Below is a small trained network, with its code and all its weights. Each question gives an input and a class and asks what happens when units are switched off, that is, made to give their printed mean instead of their output.

import numpy as np


def w(rows, s, z=0):
    codes = np.array(rows[::2]) - 128.0
    scale = np.full(codes.shape[1], s)
    scale[-1] = z or s
    return codes * scale


def f(y):
    return y / 2 * (1 + np.tanh(0.7978845608 * (y + 0.044715 * y**3)))


def log_softmax(a):
    a = a - a.max(-1, keepdims=True)
    return a - np.log(np.exp(a).sum(-1, keepdims=True))


def net(x, mask):
    res = np.array(x, float).reshape(1, 3) / 4 @ E
    y = f(res @ A[0][:, :-1].T + A[0][:, -1])
    res = res + np.where(mask, y, B[0][:, -1]) @ B[0][:, :-1]
    return log_softmax(res[-1] @ U[:, :-1].T + U[:, -1])


A, B = {}, {}
E = w([
[152,254,62,198,119,42,57,133,79],'x0',
[44,251,74,42,178,226,130,77,221],'x1',
[84,144,195,233,208,189,155,199,39],'x2',
],0.0064)
A[0] = w([
[68,199,163,139,175,206,125,142,140,81],'neuron 1',
[145,208,2,186,115,85,90,109,132,47],'neuron 2',
[149,140,72,42,117,67,90,95,214,75],'neuron 3',
[106,185,84,183,168,98,122,91,75,28],'neuron 4',
[190,107,182,124,96,60,166,139,85,7],'neuron 5',
[113,103,170,113,82,178,226,113,177,16],'neuron 6',
[130,45,121,83,201,208,142,181,147,54],'neuron 7',
[95,188,87,74,116,193,100,104,128,63],'neuron 8',
[153,80,85,78,69,83,90,122,220,60],'neuron 9',
[126,160,139,111,159,177,100,86,165,3],'neuron 10',
],0.0092,0.0056)
B[0] = w([
[169,157,209,123,43,99,125,222,45,220],'neuron 1',
[122,64,72,138,122,229,118,21,149,253],'neuron 2',
[172,168,212,132,128,100,78,239,135,250],'neuron 3',
[202,163,95,221,150,225,36,3,147,177],'neuron 4',
[235,53,217,134,20,141,49,63,66,178],'neuron 5',
[178,3,54,185,77,168,48,35,106,181],'neuron 6',
[155,183,54,174,173,254,55,87,142,209],'neuron 7',
[212,27,219,92,30,48,145,117,38,205],'neuron 8',
[89,251,223,224,157,155,28,103,192,221],'neuron 9',
[229,33,151,145,55,164,51,59,39,146],'neuron 10',
],0.0085,0.006)
U = w([
[198,64,168,71,17,54,128,117,40,30],'0',
[151,111,40,108,190,250,61,2,191,1],'1',
[126,206,201,160,208,134,74,192,103,245],'2',
[45,217,95,9,201,53,220,205,181,213],'3',
],0.0088,0.0043)

Each question gives the input, the list of numbers given to net, and the class t.
The units are the neurons (one row each of A and B). Each row of codes is followed by its name. A weight is (code - 128) times the scale printed after its matrix; where a second scale follows, it is the last column's (A, B and U).
mask holds one flag per neuron, in row order. A switched-off neuron (its flag False) gives its mean, the last column of its row in B, instead of its output. The means were averaged over made-up inputs and are rounded, as every weight is.
A unit's drop is (log p(t) with every unit on - log p(t) with that unit switched off) / (log p(t) with every unit on - log p(t) with every unit switched off).
The circuit of an input: a set's keep is (log p(t) with only the set's units on - log p(t) with every unit switched off) / (log p(t) with every unit on - log p(t) with every unit switched off). Starting from all 10 units, units are removed one at a time, each time the one whose removal leaves the highest keep (on an exact tie, the one counted first), for as long as the keep stays at least 0.8.
circuit, biggest first: the units of the circuit, biggest drop first
unit that matters most: the unit with the biggest drop
k most important neurons: the k neurons with the biggest drops, biggest first
drop of u: that unit's drop, to one decimal
input [-3,0,-1], class 3: unit that matters most : neuron 2
input [-6,-5,-4], class 1: circuit, biggest first : (neuron 8; neuron 1)
input [7,7,-5], class 0: 3 most important neurons : (neuron 8; neuron 3; neuron 7)
input [-5,5,2], class 0: circuit, biggest first : (neuron 1; neuron 9)
input [-2,4,-1], class 0: 2 most important neurons : (neuron 8; neuron 9)
input [4,-1,3], class 1: 3 most important neurons : (neuron 3; neuron 1; neuron 4)
input [4,4,-3], class 0: 2 most important neurons : (neuron 8; neuron 7)
input [2,3,-7], class 2: 2 most important neurons : (neuron 3; neuron 9)
input [7,4,0], class 1: 2 most important neurons : (neuron 2; neuron 4)
input [-5,4,-6], class 2: 3 most important neurons : (neuron 3; neuron 9; neuron 2)
input [4,0,2], class 1: 2 most important neurons : (neuron 3; neuron 1)
input [8,-7,-5], class 1: 3 most important neurons : (neuron 2; neuron 8; neuron 1)
input [6,7,-5], class 0: 2 most important neurons : (neuron 8; neuron 3)
input [8,-3,-6], class 1: circuit, biggest first : (neuron 2)
input [-2,-2,-6], class 2: drop of neuron 5 : 0.0
input [8,-4,-6], class 1: drop of neuron 2 : 1.1
input [-2,-1,-7], class 2: drop of neuron 9 : 0.1
input [3,2,-8], class 2: drop of neuron 9 : 0.2
input [0,-5,-6], class 2: 2 most important neurons : (neuron 9; neuron 8)
input [1,4,2], class 0: unit that matters most : neuron 9
